Below are the code and all the weights of a small trained network. Each question names an input and a target symbol and asks about switching units off, where a switched-off unit gives its printed mean instead of its output.

import numpy as np


def w(rows, s, z=0):
    codes = np.array(rows[::2]) - 128.0
    scale = np.full(codes.shape[1], s)
    scale[-1] = z or s
    return codes * scale


def f(y):
    return np.maximum(y, 0)


def softmax(a):
    e = np.exp(a - a.max(-1, keepdims=True))
    return e / e.sum(-1, keepdims=True)


def log_softmax(a):
    a = a - a.max(-1, keepdims=True)
    return a - np.log(np.exp(a).sum(-1, keepdims=True))


def net(x, mask):
    ids = ['ΘΠβγδεζτφω'.index(c) for c in x.split()]
    T = len(ids)
    res = E[ids] + P[:T]
    r = res
    for j in range(2):
        rows = slice(4 * j, 4 * j + 4)
        q, k, v = (r @ M[0][rows].T for M in (Q, K, V))
        z = softmax(np.where(np.tri(T) > 0, q @ k.T / 4**0.5, -1e9)) @ v
        o = O[0][rows]
        res = res + np.where(mask[j], z, o[:, -1]) @ o[:, :-1]
    y = f(res @ A[0][:, :-1].T + A[0][:, -1])
    res = res + np.where(mask[2:26], y, B[0][:, -1]) @ B[0][:, :-1]
    return log_softmax(res[-1] @ U[:, :-1].T + U[:, -1])


Q, K, V, O, A, B = {}, {}, {}, {}, {}, {}
E = w([
[143,138,42],'Θ',
[241,175,162],'Π',
[190,110,107],'β',
[9,125,144],'γ',
[140,66,84],'δ',
[129,42,73],'ε',
[91,125,134],'ζ',
[171,64,87],'τ',
[142,77,212],'φ',
[100,226,145],'ω',
],0.013)
P = w([
[107,3,38],'0',
[125,39,84],'1',
[138,72,124],'2',
[140,99,140],'3',
[152,130,160],'4',
[156,137,177],'5',
[160,160,200],'6',
[162,160,197],'7',
[157,159,194],'8',
[165,165,202],'9',
],0.0035)
Q[0] = w([
[178,78,123],'H0',
[125,129,142],'H0',
[144,83,89],'H0',
[149,57,142],'H0',
[134,90,122],'H1',
[128,195,190],'H1',
[120,221,253],'H1',
[139,81,141],'H1',
],0.016)
K[0] = w([
[162,239,137],'H0',
[102,85,163],'H0',
[128,226,43],'H0',
[172,244,183],'H0',
[159,60,167],'H1',
[134,188,56],'H1',
[137,200,2],'H1',
[210,81,152],'H1',
],0.0076)
V[0] = w([
[192,70,114],'H0',
[64,74,135],'H0',
[171,19,53],'H0',
[128,248,162],'H0',
[204,154,119],'H1',
[147,108,103],'H1',
[40,109,187],'H1',
[137,254,238],'H1',
],0.0048)
O[0] = w([
[133,110,171,192],'H0',
[134,142,146,151],'H0',
[127,113,177,239],'H0',
[113,128,43,29],'H0',
[153,157,146,120],'H1',
[140,140,101,152],'H1',
[85,91,132,120],'H1',
[141,133,255,3],'H1',
],0.0081,0.0021)
A[0] = w([
[193,77,129,153],'N0',
[91,88,172,33],'N1',
[99,102,87,91],'N2',
[173,115,102,68],'N3',
[76,156,73,55],'N4',
[1,189,163,46],'N5',
[41,133,157,27],'N6',
[206,102,170,205],'N7',
[170,83,179,163],'N8',
[201,114,121,50],'N9',
[182,194,207,212],'N10',
[116,165,21,250],'N11',
[194,100,176,196],'N12',
[110,106,38,29],'N13',
[55,73,112,186],'N14',
[124,131,141,157],'N15',
[11,204,154,72],'N16',
[169,25,118,61],'N17',
[225,186,146,20],'N18',
[40,111,106,252],'N19',
[180,177,212,131],'N20',
[55,35,172,167],'N21',
[66,150,142,77],'N22',
[104,100,173,68],'N23',
],0.0091,0.0038)
B[0] = w([
[165,105,83,230],'N0',
[146,131,42,145],'N1',
[90,93,99,156],'N2',
[120,158,116,152],'N3',
[168,94,146,138],'N4',
[151,61,56,185],'N5',
[141,68,84,152],'N6',
[168,150,89,254],'N7',
[172,147,146,217],'N8',
[112,174,104,154],'N9',
[28,126,82,243],'N10',
[41,144,101,232],'N11',
[185,163,101,243],'N12',
[52,158,127,163],'N13',
[120,118,211,225],'N14',
[122,136,134,154],'N15',
[156,67,20,186],'N16',
[199,70,84,207],'N17',
[144,176,238,161],'N18',
[102,149,174,240],'N19',
[71,147,85,208],'N20',
[165,101,255,250],'N21',
[154,72,98,151],'N22',
[123,100,82,149],'N23',
],0.0085,0.0044)
U = w([
[23,147,43,175],'Θ',
[130,224,145,121],'Π',
[190,91,26,83],'β',
[87,41,138,92],'γ',
[120,102,119,111],'δ',
[112,107,137,88],'ε',
[44,176,255,253],'ζ',
[106,138,140,44],'τ',
[203,105,202,206],'φ',
[111,145,143,76],'ω',
],0.0099,0.0047)

Each question gives the input, a string of symbols that net reads in full, and the target symbol t.
The units are the heads (4 rows each of Q, K, V and O) and the neurons (one row each of A and B). Each row of codes is followed by its name. A weight is (code - 128) times the scale printed after its matrix; where a second scale follows, it is the last column's (O, A, B and U).
mask holds one flag per unit, heads first, then neurons. A switched-off unit (its flag False) gives its mean, the last column of its rows in O or B, instead of its output. The means were averaged over made-up inputs and are rounded, as every weight is.
A unit's drop is (log p(t) with every unit on - log p(t) with that unit switched off) / (log p(t) with every unit on - log p(t) with every unit switched off).
The circuit of an input: a set's keep is (log p(t) with only the set's units on - log p(t) with every unit switched off) / (log p(t) with every unit on - log p(t) with every unit switched off). Starting from the 12 units with the biggest drops (on a tie, the unit counted first), units are removed one at a time, each time the one whose removal leaves the highest keep (on an exact tie, the one counted first), for as long as the keep stays at least 0.8.
circuit, biggest first: the units of the circuit, biggest drop first
most important unit: the unit with the biggest drop
top k neurons: the k neurons with the biggest drops, biggest first
which heads matter: for each layer, one digit per head in row order, 1 if its drop is at least 0.15 and else 0, layers parted by /
drop when u is switched off: that unit's drop, to one decimal
input ζ Π δ ε τ Θ δ ω τ, target Θ: circuit, biggest first : [H0 N11 N21]
input Π φ β φ Θ φ ε, target φ: which heads matter : 01
input β β Θ ω ε, target Θ: which heads matter : 11
input ω ω ζ ω γ δ, target Θ: which heads matter : 10
input ω β ω τ, target Θ: circuit, biggest first : [H0 N11 N13]
input φ γ φ ω ζ ω Θ, target Θ: circuit, biggest first : [H0 N11]
input φ Θ δ ε γ ω ε, target Θ: circuit, biggest first : [H0 N11]
input ω φ Θ, target Θ: most important unit : N11
input φ Θ ε, target φ: top 2 neurons : [N21 N10]
input φ ω ω ε ζ ε φ γ ω δ, target Θ: top 3 neurons : [N11 N21 N13]
input φ φ β τ, target φ: drop when N14 is switched off : 0.0
input ζ φ Π, target Π: drop when N9 is switched off : 0.1
input β Θ ζ, target ζ: drop when N16 is switched off : 0.1
input Π ζ γ, target γ: drop when N20 is switched off : 0.0
input φ β φ δ, target φ: most important unit : H0
